Below are the code and all the weights of a small trained network. Each question names an input and a target symbol and asks about switching units off, where a switched-off unit gives its printed mean instead of its output.

import numpy as np


def w(rows, s, z=0):
    codes = np.array(rows[::2]) - 128.0
    scale = np.full(codes.shape[1], s)
    scale[-1] = z or s
    return codes * scale


def norm(h):
    return h / np.sqrt((h * h).mean(-1, keepdims=True) + 1e-5)


def f(y):
    return np.maximum(y, 0)


def softmax(a):
    e = np.exp(a - a.max(-1, keepdims=True))
    return e / e.sum(-1, keepdims=True)


def log_softmax(a):
    a = a - a.max(-1, keepdims=True)
    return a - np.log(np.exp(a).sum(-1, keepdims=True))


def net(x, mask):
    ids = ['αβγδεζηθλμξπτφψω'.index(c) for c in x.split()]
    T = len(ids)
    res = E[ids] + P[:T]
    u = 0
    for l in range(2):
        r = norm(res)
        for j in range(2):
            rows = slice(2 * j, 2 * j + 2)
            q, k, v = (r @ M[l][rows].T for M in (Q, K, V))
            z = softmax(np.where(np.tri(T) > 0, q @ k.T / 2**0.5, -1e9)) @ v
            o = O[l][rows]
            res = res + np.where(mask[u + j], z, o[:, -1]) @ o[:, :-1]
        u += 2
        y = f(norm(res) @ A[l][:, :-1].T + A[l][:, -1])
        res = res + np.where(mask[u : u + 4], y, B[l][:, -1]) @ B[l][:, :-1]
        u += 4
    return log_softmax(norm(res)[-1] @ U[:, :-1].T + U[:, -1])


Q, K, V, O, A, B = {}, {}, {}, {}, {}, {}
E = w([
[73,47,188,162,151,160,134,120,163,118],'α',
[49,111,142,114,170,165,112,173,104,130],'β',
[23,142,141,140,125,150,146,143,69,123],'γ',
[118,178,120,130,43,169,93,149,131,176],'δ',
[71,100,173,94,110,190,125,142,173,168],'ε',
[66,113,188,165,124,202,143,104,127,158],'ζ',
[113,84,104,170,70,156,128,197,95,165],'η',
[124,109,161,97,37,124,139,119,193,79],'θ',
[83,180,174,145,97,176,93,98,139,98],'λ',
[141,148,106,138,4,135,115,149,143,127],'μ',
[102,80,174,122,122,175,131,179,130,70],'ξ',
[28,123,97,112,115,96,151,73,152,163],'π',
[149,110,77,75,96,125,116,205,143,147],'τ',
[134,115,103,125,117,105,86,171,142,35],'φ',
[72,84,79,156,158,100,167,149,80,96],'ψ',
[113,67,147,161,125,111,176,90,152,71],'ω',
],0.023)
P = w([
[90,150,187,111,78,89,133,154,90,115],'0',
[5,66,144,153,37,126,77,194,155,127],'1',
[110,196,160,165,138,97,138,174,168,129],'2',
[157,148,172,148,163,72,65,142,119,187],'3',
[35,94,113,138,37,127,107,145,107,126],'4',
[139,126,145,61,119,111,95,77,43,114],'5',
[157,95,144,88,128,151,155,157,132,106],'6',
[48,77,60,148,95,173,98,136,187,103],'7',
[128,227,97,160,151,177,209,162,227,111],'8',
[166,143,106,105,155,185,155,130,132,94],'9',
[128,72,48,137,100,229,98,101,159,94],'10',
],0.019)
Q[0] = w([
[184,170,170,67,165,114,184,123,102,158],'L0H0',
[164,51,98,61,108,168,72,28,22,116],'L0H0',
[150,136,180,150,170,68,87,120,99,209],'L0H1',
[93,225,123,224,168,104,208,231,252,141],'L0H1',
],0.018)
K[0] = w([
[48,134,230,132,68,68,103,201,116,156],'L0H0',
[103,153,90,167,128,155,176,161,192,104],'L0H0',
[91,137,250,168,121,3,61,181,123,208],'L0H1',
[140,81,160,80,107,100,75,73,26,143],'L0H1',
],0.017)
V[0] = w([
[95,149,163,5,130,147,85,165,184,149],'L0H0',
[160,141,156,120,175,182,62,227,79,53],'L0H0',
[175,100,200,204,145,67,132,99,133,20],'L0H1',
[51,103,195,134,156,221,165,75,143,225],'L0H1',
],0.029)
O[0] = w([
[137,131,157,51,138,173,111,56,115,97,253],'L0H0',
[95,116,132,85,137,117,154,119,4,70,100],'L0H0',
[168,145,107,157,133,144,213,102,177,43,86],'L0H1',
[64,140,126,68,97,209,175,170,143,200,247],'L0H1',
],0.017,0.012)
A[0] = w([
[74,70,87,147,77,222,62,91,122,88,72],'L0N0',
[253,46,163,104,246,188,153,208,105,167,2],'L0N1',
[62,105,72,123,84,185,155,141,140,133,34],'L0N2',
[49,60,90,191,95,134,55,135,108,102,117],'L0N3',
],0.035,0.0045)
B[0] = w([
[154,207,137,167,147,83,127,157,208,169,233],'L0N0',
[57,58,153,4,176,134,209,156,83,27,136],'L0N1',
[125,115,150,171,136,143,71,110,71,89,251],'L0N2',
[89,112,164,125,47,146,149,83,135,101,197],'L0N3',
],0.031,0.023)
Q[1] = w([
[163,203,164,109,192,81,164,135,45,165],'L1H0',
[158,110,115,130,164,83,58,178,174,153],'L1H0',
[105,243,143,97,107,150,194,126,104,66],'L1H1',
[33,250,164,98,86,232,109,137,234,127],'L1H1',
],0.026)
K[1] = w([
[97,197,137,150,173,98,158,130,93,156],'L1H0',
[148,140,143,136,145,71,100,151,154,167],'L1H0',
[175,173,90,105,198,94,179,186,104,137],'L1H1',
[151,166,212,153,192,230,147,253,152,130],'L1H1',
],0.031)
V[1] = w([
[127,143,135,180,159,134,186,66,15,140],'L1H0',
[60,248,137,123,154,100,140,101,113,146],'L1H0',
[45,154,41,117,128,135,161,229,142,117],'L1H1',
[206,175,183,146,173,186,143,242,150,128],'L1H1',
],0.019)
O[1] = w([
[210,143,117,150,145,129,115,209,253,137,111],'L1H0',
[121,23,148,117,92,80,105,198,148,88,251],'L1H0',
[141,150,91,67,128,91,173,129,165,80,74],'L1H1',
[94,181,114,92,23,33,138,200,183,71,225],'L1H1',
],0.0081,0.011)
A[1] = w([
[116,40,24,147,154,122,51,124,250,235,3],'L1N0',
[76,44,61,253,107,154,169,169,159,110,45],'L1N1',
[92,166,128,99,123,142,99,183,56,175,49],'L1N2',
[109,123,157,184,120,95,47,110,142,178,161],'L1N3',
],0.03,0.0041)
B[1] = w([
[66,18,113,101,174,106,125,147,161,4,197],'L1N0',
[166,87,204,71,164,89,129,176,86,178,180],'L1N1',
[92,107,111,158,156,75,153,83,171,130,205],'L1N2',
[163,137,36,87,110,145,161,159,102,158,254],'L1N3',
],0.025,0.029)
U = w([
[121,133,184,130,152,193,70,159,125,109,124],'α',
[82,152,149,132,177,61,108,95,136,123,87],'β',
[110,147,76,194,151,84,148,169,97,130,109],'γ',
[157,154,109,1,105,71,132,117,141,143,15],'δ',
[126,167,166,57,149,167,83,109,155,163,142],'ε',
[93,141,131,182,144,196,193,125,153,156,205],'ζ',
[97,81,162,143,59,118,158,122,112,103,30],'η',
[158,140,158,128,101,139,114,60,213,123,211],'θ',
[139,178,134,153,110,115,62,179,135,86,144],'λ',
[158,121,100,150,106,172,137,114,114,148,252],'μ',
[106,167,112,64,144,146,177,136,86,87,107],'ξ',
[129,69,110,120,128,152,90,148,182,88,180],'π',
[132,136,145,71,152,128,24,115,91,115,83],'τ',
[115,116,120,203,136,70,92,98,106,66,101],'φ',
[160,95,160,117,155,85,101,186,118,156,116],'ψ',
[152,131,113,176,145,107,211,137,184,141,167],'ω',
],0.013,0.0043)

Each question gives the input, a string of symbols that net reads in full, and the target symbol t.
The units are the heads (2 rows each of Q, K, V and O) and the neurons (one row each of A and B). Each row of codes is followed by its name. A weight is (code - 128) times the scale printed after its matrix; where a second scale follows, it is the last column's (O, A, B and U).
mask holds one flag per unit, layer by layer, with each layer's heads first. A switched-off unit (its flag False) gives its mean, the last column of its rows in O or B, instead of its output. The means were averaged over made-up inputs and are rounded, as every weight is.
A unit's drop is (log p(t) with every unit on - log p(t) with that unit switched off) / (log p(t) with every unit on - log p(t) with every unit switched off).
The circuit of an input: a set's keep is (log p(t) with only the set's units on - log p(t) with every unit switched off) / (log p(t) with every unit on - log p(t) with every unit switched off). Starting from all 12 units, units are removed one at a time, each time the one whose removal leaves the highest keep (on an exact tie, the one counted first), for as long as the keep stays at least 0.8.
units of the circuit, in order: the units of the circuit, biggest drop first
k most important neurons: the k neurons with the biggest drops, biggest first
k most important neurons of layer l: the k neurons of layer l with the biggest drops, biggest first
input δ π θ φ β ξ δ ζ β, target ξ: 3 most important neurons => [L0N2, L1N0, L1N2]
input θ μ η, target θ: units of the circuit, in order => [L0H1, L0H0, L1N0]
input η ξ φ π ξ ψ, target φ: units of the circuit, in order => [L0H1]
input π π π ξ ξ ξ ξ μ, target λ: units of the circuit, in order => [L0N0, L0N2]
input ψ π π, target ψ: units of the circuit, in order => [L1N1, L0H0]
input τ ψ φ, target τ: units of the circuit, in order => [L0H1, L0H0]
input μ μ λ δ ξ, target λ: units of the circuit, in order => [L0N0, L0N2]
input π ε π ξ λ μ β γ ξ, target μ: 2 most important neurons => [L0N0, L1N0]
input ψ ω φ, target ψ: units of the circuit, in order => [L0H0, L1N1]
input δ ψ τ ξ δ μ ξ ε γ, target μ: 4 most important neurons => [L0N0, L1N0, L1N3, L0N2]
input ζ τ δ δ, target δ: units of the circuit, in order => [L0H0, L0N2]
input θ δ δ α γ ψ, target δ: 2 most important neurons => [L1N3, L0N3]
input π ξ β λ λ ξ ω ε β τ η, target δ: units of the circuit, in order => [L0N2, L0H1, L1N3]
input ψ ξ ξ η δ ε ξ μ λ ξ δ, target λ: most important neuron of layer 1 => [L1N2]
input λ ζ γ θ π π φ μ γ ξ, target ξ: 2 most important neurons of layer 0 => [L0N1, L0N2]
input λ π λ ζ ψ π θ π δ ψ π, target η: units of the circuit, in order => [L0H0, L0N3]
input ψ λ π ξ δ δ ψ β μ μ λ, target θ: units of the circuit, in order => [L0N3, L0H1, L0N0]
input θ ω ψ μ β μ δ α, target θ: 3 most important neurons of layer 0 => [L0N3, L0N0, L0N2]
input ξ λ ξ β, target β: 2 most important neurons of layer 1 => [L1N2, L1N3]
input ψ ζ ω ε π η, target ω: units of the circuit, in order => [L0H1]
input π γ γ π ψ ε ω, target ω: 2 most important neurons => [L0N2, L1N0]
input ζ π π, target ζ: 3 most important neurons => [L1N2, L1N0, L0N2]
input ε π γ ψ, target ψ: 2 most important neurons => [L1N1, L0N0]
input α ψ μ β π ψ ψ η, target η: 2 most important neurons => [L0N3, L0N0]
